Below are the code and all the weights of a small trained network. Each question names an input and a target symbol and asks about switching units off, where a switched-off unit gives its printed mean instead of its output.

import numpy as np


def w(rows, s, z=0):
    codes = np.array(rows[::2]) - 128.0
    scale = np.full(codes.shape[1], s)
    scale[-1] = z or s
    return codes * scale


def f(y):
    return y / 2 * (1 + np.tanh(0.7978845608 * (y + 0.044715 * y**3)))


def softmax(a):
    e = np.exp(a - a.max(-1, keepdims=True))
    return e / e.sum(-1, keepdims=True)


def log_softmax(a):
    a = a - a.max(-1, keepdims=True)
    return a - np.log(np.exp(a).sum(-1, keepdims=True))


def net(x, mask):
    ids = ['Παδηθμτ'.index(c) for c in x.split()]
    T = len(ids)
    res = E[ids] + P[:T]
    u = 0
    for l in range(2):
        q, k, v = (res @ M[l].T for M in (Q, K, V))
        z = softmax(np.where(np.tri(T) > 0, q @ k.T / 2**0.5, -1e9)) @ v
        res = res + np.where(mask[u], z, O[l][:, -1]) @ O[l][:, :-1]
        u += 1
        y = f(res @ A[l][:, :-1].T + A[l][:, -1])
        res = res + np.where(mask[u : u + 16], y, B[l][:, -1]) @ B[l][:, :-1]
        u += 16
    return log_softmax(res[-1] @ U[:, :-1].T + U[:, -1])


Q, K, V, O, A, B = {}, {}, {}, {}, {}, {}
E = w([
[170,31,151,129,179,177,183],'Π',
[208,67,77,74,116,185,161],'α',
[167,162,140,178,90,89,42],'δ',
[164,159,219,8,81,125,131],'η',
[196,66,107,200,217,217,66],'θ',
[176,80,59,172,166,182,173],'μ',
[168,118,73,162,94,136,151],'τ',
],0.017)
P = w([
[208,126,234,225,195,82,141],'0',
[133,254,34,182,117,129,148],'1',
[112,140,29,140,202,193,120],'2',
[101,133,114,111,164,180,130],'3',
[134,88,63,227,114,140,135],'4',
[125,124,146,151,106,159,110],'5',
[143,149,141,147,72,141,112],'6',
[135,97,135,203,131,154,144],'7',
[149,88,145,210,92,148,133],'8',
[114,68,225,172,174,155,179],'9',
[157,100,186,210,46,137,182],'10',
[131,121,139,135,155,220,208],'11',
[146,82,243,143,168,219,91],'12',
],0.0089)
Q[0] = w([
[75,143,120,104,153,153,86],'0.h0',
[254,184,203,198,72,220,180],'0.h0',
],0.0068)
K[0] = w([
[87,116,108,169,103,182,83],'0.h0',
[201,93,254,212,157,117,147],'0.h0',
],0.0069)
V[0] = w([
[81,228,85,242,103,75,1],'0.h0',
[59,110,61,215,134,245,184],'0.h0',
],0.0049)
O[0] = w([
[114,137,86,188,75,181,251,1],'0.h0',
[137,214,147,169,131,41,217,116],'0.h0',
],0.014,0.0057)
A[0] = w([
[77,135,140,143,93,141,178,83],'0.n0',
[148,105,153,127,70,136,143,252],'0.n1',
[192,75,133,124,87,102,133,159],'0.n2',
[119,67,145,140,76,161,118,146],'0.n3',
[192,126,102,166,167,100,35,150],'0.n4',
[194,139,164,152,151,119,152,191],'0.n5',
[170,164,179,176,137,125,184,97],'0.n6',
[144,158,77,175,188,208,110,129],'0.n7',
[49,158,112,163,117,86,189,116],'0.n8',
[146,133,162,148,189,166,106,133],'0.n9',
[143,163,156,110,82,162,134,179],'0.n10',
[67,106,155,216,115,135,95,105],'0.n11',
[142,136,41,55,254,99,182,194],'0.n12',
[150,92,86,173,84,91,141,193],'0.n13',
[55,146,72,139,126,61,149,172],'0.n14',
[171,125,104,102,166,84,142,116],'0.n15',
],0.0089,0.0036)
B[0] = w([
[169,100,185,49,81,82,135,123],'0.n0',
[180,158,88,160,147,113,119,162],'0.n1',
[66,204,94,104,180,176,152,177],'0.n2',
[54,146,103,152,116,99,100,156],'0.n3',
[73,121,141,8,107,150,163,248],'0.n4',
[154,120,48,36,180,49,156,183],'0.n5',
[191,162,165,110,152,125,171,144],'0.n6',
[120,74,207,48,145,106,123,176],'0.n7',
[134,132,141,145,190,101,131,126],'0.n8',
[90,165,138,99,105,83,184,198],'0.n9',
[201,116,112,149,121,83,42,151],'0.n10',
[139,131,133,124,171,213,168,135],'0.n11',
[110,157,124,180,75,114,91,175],'0.n12',
[151,135,99,81,136,86,101,142],'0.n13',
[83,144,254,89,185,155,89,124],'0.n14',
[140,161,99,79,80,142,159,152],'0.n15',
],0.0064,0.012)
Q[1] = w([
[190,55,89,68,99,3,126],'1.h0',
[157,184,39,58,242,104,45],'1.h0',
],0.0051)
K[1] = w([
[240,3,128,66,80,77,237],'1.h0',
[136,182,110,46,152,72,193],'1.h0',
],0.0049)
V[1] = w([
[97,129,254,123,154,153,134],'1.h0',
[169,166,160,138,116,20,112],'1.h0',
],0.0098)
O[1] = w([
[238,66,99,150,210,144,17,255],'1.h0',
[85,75,254,206,23,56,130,171],'1.h0',
],0.0079,0.0057)
A[1] = w([
[194,72,148,152,89,199,124,173],'1.n0',
[110,137,218,177,208,146,138,125],'1.n1',
[190,122,181,177,172,112,108,215],'1.n2',
[119,210,62,163,94,72,147,191],'1.n3',
[116,180,66,183,126,196,189,251],'1.n4',
[235,110,138,115,60,120,77,208],'1.n5',
[248,160,178,155,94,158,208,211],'1.n6',
[78,50,96,62,106,147,139,146],'1.n7',
[151,81,209,67,153,154,152,209],'1.n8',
[97,220,174,141,113,113,204,124],'1.n9',
[205,101,65,91,93,116,146,157],'1.n10',
[205,17,160,162,165,171,97,221],'1.n11',
[132,119,86,59,146,171,120,241],'1.n12',
[2,179,159,103,82,43,195,190],'1.n13',
[124,14,138,73,192,95,225,160],'1.n14',
[88,124,170,91,167,128,67,177],'1.n15',
],0.0076,0.0028)
B[1] = w([
[41,150,97,153,111,149,124,146],'1.n0',
[126,91,81,198,157,124,99,140],'1.n1',
[115,145,97,188,136,166,106,175],'1.n2',
[95,88,78,84,184,146,121,140],'1.n3',
[97,105,159,124,154,59,96,137],'1.n4',
[72,103,116,161,154,148,174,221],'1.n5',
[107,158,3,115,180,166,161,163],'1.n6',
[127,112,133,185,102,96,107,189],'1.n7',
[113,133,107,185,132,127,128,248],'1.n8',
[132,48,164,91,150,207,123,154],'1.n9',
[84,113,93,84,69,134,110,178],'1.n10',
[102,167,80,133,60,114,91,235],'1.n11',
[126,138,145,129,103,85,94,246],'1.n12',
[193,111,93,86,114,199,145,181],'1.n13',
[131,133,108,128,120,87,180,215],'1.n14',
[141,121,180,208,114,175,187,234],'1.n15',
],0.0065,0.014)
U = w([
[172,59,127,151,106,170,160,6],'Π',
[131,94,135,117,152,159,157,176],'α',
[155,116,155,79,138,64,121,154],'δ',
[2,138,156,68,183,126,155,138],'η',
[83,75,132,180,82,115,133,198],'θ',
[94,147,87,218,93,161,176,211],'μ',
[213,79,92,141,170,146,99,16],'τ',
],0.0079,0.0019)

Each question gives the input, a string of symbols that net reads in full, and the target symbol t.
The units are the heads (2 rows each of Q, K, V and O) and the neurons (one row each of A and B). Each row of codes is followed by its name. A weight is (code - 128) times the scale printed after its matrix; where a second scale follows, it is the last column's (O, A, B and U).
mask holds one flag per unit, layer by layer, with each layer's heads first. A switched-off unit (its flag False) gives its mean, the last column of its rows in O or B, instead of its output. The means were averaged over made-up inputs and are rounded, as every weight is.
A unit's drop is (log p(t) with every unit on - log p(t) with that unit switched off) / (log p(t) with every unit on - log p(t) with every unit switched off).
The circuit of an input: a set's keep is (log p(t) with only the set's units on - log p(t) with every unit switched off) / (log p(t) with every unit on - log p(t) with every unit switched off). Starting from the 12 units with the biggest drops (on a tie, the unit counted first), units are removed one at a time, each time the one whose removal leaves the highest keep (on an exact tie, the one counted first), for as long as the keep stays at least 0.8.
units of the circuit, in order: the units of the circuit, biggest drop first
most important unit: the unit with the biggest drop
top k neurons: the k neurons with the biggest drops, biggest first
k most important neurons of layer l: the k neurons of layer l with the biggest drops, biggest first
input Π η Π, target θ: units of the circuit, in order	(1.h0 0.h0 0.n12)
input δ Π τ, target η: units of the circuit, in order	(1.h0 0.h0 1.n4)
input μ η Π Π, target Π: top neuron	(1.n13)
input δ τ η Π α, target η: units of the circuit, in order	(1.h0 0.h0 1.n4)
input η η δ Π μ τ η, target τ: units of the circuit, in order	(0.h0 1.h0)
input Π δ α μ, target θ: 2 most important neurons of layer 1	(1.n13 1.n6)
input μ θ δ μ θ θ α α δ η, target Π: units of the circuit, in order	(1.h0 0.h0 1.n13 1.n9)
input δ τ τ θ η α τ, target η: units of the circuit, in order	(1.h0 0.h0 1.n4 1.n3)
input τ δ Π μ μ, target α: 3 most important neurons of layer 1	(1.n13 1.n9 1.n11)
input θ θ η τ η τ τ η α, target μ: top 2 neurons	(0.n4 0.n9)
input δ θ η δ δ Π η δ μ μ η α θ, target η: units of the circuit, in order	(0.n9 0.n4)
input δ μ Π, target η: 2 most important neurons of layer 1	(1.n4 1.n15)
input μ η α, target θ: units of the circuit, in order	(1.h0 0.n12)
input θ α Π μ Π μ μ θ μ η θ, target μ: top 3 neurons	(0.n6 0.n7 1.n6)
input δ μ μ, target η: units of the circuit, in order	(1.h0 1.n4)
input α Π Π δ θ η δ α Π Π θ, target δ: top 2 neurons	(0.n4 0.n5)
input δ η α θ, target η: most important neuron of layer 1	(1.n4)
input τ τ τ, target α: 2 most important neurons of layer 1	(1.n13 1.n9)
input η η μ α δ θ δ α η θ τ Π, target τ: units of the circuit, in order	(1.h0 0.h0 0.n5)
input δ δ τ η η η Π, target η: 2 most important neurons of layer 1	(1.n15 1.n4)
input η δ τ α θ η θ Π η α η δ, target τ: top 3 neurons	(0.n5 0.n7 0.n9)
input δ τ Π μ Π Π η Π δ Π Π, target δ: 2 most important neurons of layer 1	(1.n5 1.n15)
input θ δ μ η Π η τ τ η η Π, target μ: most important unit	0.n4
input η μ η Π μ μ η Π η, target τ: top 2 neurons	(0.n5 0.n4)
input μ θ Π Π Π η, target Π: top 3 neurons	(1.n13 0.n5 1.n9)
input η δ η θ η μ τ η δ θ Π Π τ, target τ: top 2 neurons	(0.n7 0.n5)
input δ δ α, target η: units of the circuit, in order	(1.h0)
